Here is a tiny trained network, its code and every weight. The questions are about switching its units off for an input and a target symbol, where a switched-off unit gives its printed mean instead of its output.

import numpy as np


def w(rows, s, z=0):
    codes = np.array(rows[::2]) - 128.0
    scale = np.full(codes.shape[1], s)
    scale[-1] = z or s
    return codes * scale


def norm(h):
    return h / np.sqrt((h * h).mean(-1, keepdims=True) + 1e-5)


def f(y):
    return np.maximum(y, 0)


def softmax(a):
    e = np.exp(a - a.max(-1, keepdims=True))
    return e / e.sum(-1, keepdims=True)


def log_softmax(a):
    a = a - a.max(-1, keepdims=True)
    return a - np.log(np.exp(a).sum(-1, keepdims=True))


def net(x, mask):
    ids = ['ΔΩαβγεζημξπστφψ'.index(c) for c in x.split()]
    T = len(ids)
    res = E[ids] + P[:T]
    r = norm(res)
    for j in range(2):
        rows = slice(4 * j, 4 * j + 4)
        q, k, v = (r @ M[0][rows].T for M in (Q, K, V))
        z = softmax(np.where(np.tri(T) > 0, q @ k.T / 4**0.5, -1e9)) @ v
        o = O[0][rows]
        res = res + np.where(mask[j], z, o[:, -1]) @ o[:, :-1]
    y = f(norm(res) @ A[0][:, :-1].T + A[0][:, -1])
    res = res + np.where(mask[2:14], y, B[0][:, -1]) @ B[0][:, :-1]
    return log_softmax(norm(res)[-1] @ U[:, :-1].T + U[:, -1])


Q, K, V, O, A, B = {}, {}, {}, {}, {}, {}
E = w([
[156,6,107,104,120,30],'Δ',
[108,147,103,205,100,202],'Ω',
[132,167,100,118,194,172],'α',
[116,125,40,177,140,114],'β',
[147,155,127,143,137,178],'γ',
[106,153,90,97,133,94],'ε',
[85,168,85,112,188,144],'ζ',
[204,126,120,136,46,171],'η',
[83,168,85,89,144,96],'μ',
[153,198,120,121,149,52],'ξ',
[198,130,133,91,147,120],'π',
[157,146,147,122,143,155],'σ',
[158,138,88,186,121,177],'τ',
[93,161,64,195,144,100],'φ',
[150,156,132,156,110,201],'ψ',
],0.025)
P = w([
[2,116,17,64,46,206],'0',
[46,191,97,97,43,77],'1',
[95,173,111,130,82,99],'2',
[121,165,124,136,105,110],'3',
[139,161,135,140,120,117],'4',
[156,154,145,142,134,122],'5',
[168,152,152,138,144,127],'6',
[178,148,158,140,151,128],'7',
[184,146,162,138,159,129],'8',
[193,147,166,140,169,132],'9',
],0.0084)
Q[0] = w([
[64,93,162,94,109,82],'h1',
[122,59,67,137,145,99],'h1',
[72,96,122,34,76,237],'h1',
[188,143,96,129,154,194],'h1',
[116,84,50,120,106,68],'h2',
[104,67,182,238,115,198],'h2',
[151,128,144,117,105,2],'h2',
[201,199,102,160,40,167],'h2',
],0.0098)
K[0] = w([
[138,180,42,217,170,99],'h1',
[135,82,197,80,95,76],'h1',
[128,157,142,175,91,156],'h1',
[138,59,96,165,88,48],'h1',
[84,52,78,122,81,84],'h2',
[133,194,113,210,82,217],'h2',
[139,47,254,168,136,95],'h2',
[189,71,127,102,73,93],'h2',
],0.01)
V[0] = w([
[162,105,157,173,184,105],'h1',
[31,101,174,84,34,145],'h1',
[128,226,22,126,253,135],'h1',
[140,9,145,94,202,62],'h1',
[101,203,106,155,159,83],'h2',
[151,29,117,237,110,135],'h2',
[125,210,33,149,147,133],'h2',
[151,229,173,116,134,222],'h2',
],0.0076)
O[0] = w([
[126,152,87,102,56,116,30],'h1',
[141,141,120,101,94,134,43],'h1',
[17,132,85,172,109,106,213],'h1',
[211,122,64,5,150,243,2],'h1',
[135,71,179,80,136,124,113],'h2',
[163,101,183,48,138,114,15],'h2',
[153,79,173,140,213,122,254],'h2',
[79,2,172,151,87,160,252],'h2',
],0.0077,0.0037)
A[0] = w([
[141,105,159,46,105,124,118],'n1',
[80,60,108,137,152,144,136],'n2',
[172,93,133,158,172,131,188],'n3',
[103,108,63,203,120,86,151],'n4',
[60,119,169,179,113,96,253],'n5',
[136,178,108,101,158,80,118],'n6',
[130,92,74,153,103,240,150],'n7',
[150,126,155,79,133,25,138],'n8',
[119,70,150,216,72,107,194],'n9',
[131,190,152,104,194,186,173],'n10',
[114,212,248,112,185,99,133],'n11',
[181,164,119,97,37,137,111],'n12',
],0.012,0.004)
B[0] = w([
[7,10,135,24,225,149,135],'n1',
[175,111,195,135,171,116,173],'n2',
[166,117,182,111,103,105,210],'n3',
[83,123,132,123,114,186,236],'n4',
[154,64,65,199,116,156,234],'n5',
[174,127,254,134,182,84,158],'n6',
[74,134,105,170,99,82,190],'n7',
[35,124,82,168,128,192,160],'n8',
[79,207,97,49,194,127,254],'n9',
[111,148,120,102,40,130,158],'n10',
[58,120,48,131,102,153,160],'n11',
[117,65,151,108,202,120,167],'n12',
],0.0088,0.011)
U = w([
[104,57,95,62,147,25,122],'Δ',
[56,99,8,189,104,182,188],'Ω',
[139,156,119,112,99,193,39],'α',
[184,153,65,133,125,110,80],'β',
[113,114,142,114,62,153,79],'γ',
[114,163,133,129,102,66,71],'ε',
[78,138,212,168,241,120,121],'ζ',
[223,63,196,197,135,43,254],'η',
[101,155,134,122,104,65,65],'μ',
[120,176,120,129,102,58,94],'ξ',
[137,127,113,75,130,132,137],'π',
[81,99,177,110,61,113,71],'σ',
[164,105,85,133,88,165,67],'τ',
[163,172,97,148,113,89,78],'φ',
[106,136,161,133,61,133,57],'ψ',
],0.013,0.0058)

Each question gives the input, a string of symbols that net reads in full, and the target symbol t.
The units are the heads (4 rows each of Q, K, V and O) and the neurons (one row each of A and B). Each row of codes is followed by its name. A weight is (code - 128) times the scale printed after its matrix; where a second scale follows, it is the last column's (O, A, B and U).
mask holds one flag per unit, heads first, then neurons. A switched-off unit (its flag False) gives its mean, the last column of its rows in O or B, instead of its output. The means were averaged over made-up inputs and are rounded, as every weight is.
A unit's drop is (log p(t) with every unit on - log p(t) with that unit switched off) / (log p(t) with every unit on - log p(t) with every unit switched off).
The circuit of an input: a set's keep is (log p(t) with only the set's units on - log p(t) with every unit switched off) / (log p(t) with every unit on - log p(t) with every unit switched off). Starting from the 12 units with the biggest drops (on a tie, the unit counted first), units are removed one at a time, each time the one whose removal leaves the highest keep (on an exact tie, the one counted first), for as long as the keep stays at least 0.8.
units of the circuit, in order: the units of the circuit, biggest drop first
unit that matters most: the unit with the biggest drop
top k neurons: the k neurons with the biggest drops, biggest first
drop when u is switched off: that unit's drop, to one decimal
input σ π ψ π η α π β η, target ζ: top 4 neurons	n12, n9, n5, n11
input η β φ π β β η η γ β, target η: unit that matters most	h2
input Δ τ ξ π η η η β, target β: units of the circuit, in order	h1, h2
input π γ Δ α β, target β: units of the circuit, in order	h2, h1
input ψ π π π τ β π τ, target ζ: units of the circuit, in order	h2, n9
input η γ π η π β φ π η β, target ζ: units of the circuit, in order	h2, n5, n2, h1
input ξ β α τ ξ π π τ τ τ, target η: units of the circuit, in order	h2, n3
input α η μ τ ε η ψ τ, target ζ: units of the circuit, in order	n9, h1
input ψ π ε η β π τ π σ, target Ω: top 2 neurons	n11, n5
input π η η Δ α, target α: units of the circuit, in order	h1, n10
input τ π η π η τ β η η γ, target Ω: top 2 neurons	n11, n6
input β π π π π β τ φ φ, target ζ: top 2 neurons	n6, n11
input τ π η α τ α η Ω η, target η: drop when n4 is switched off	1.1
input π Δ π ζ τ, target τ: drop when h2 is switched off	0.1
input η τ μ π, target Ω: drop when h1 is switched off	0.2
input ψ π η ε ε α, target Ω: units of the circuit, in order	n10
input π π τ τ σ α μ π τ, target η: units of the circuit, in order	h2, n3
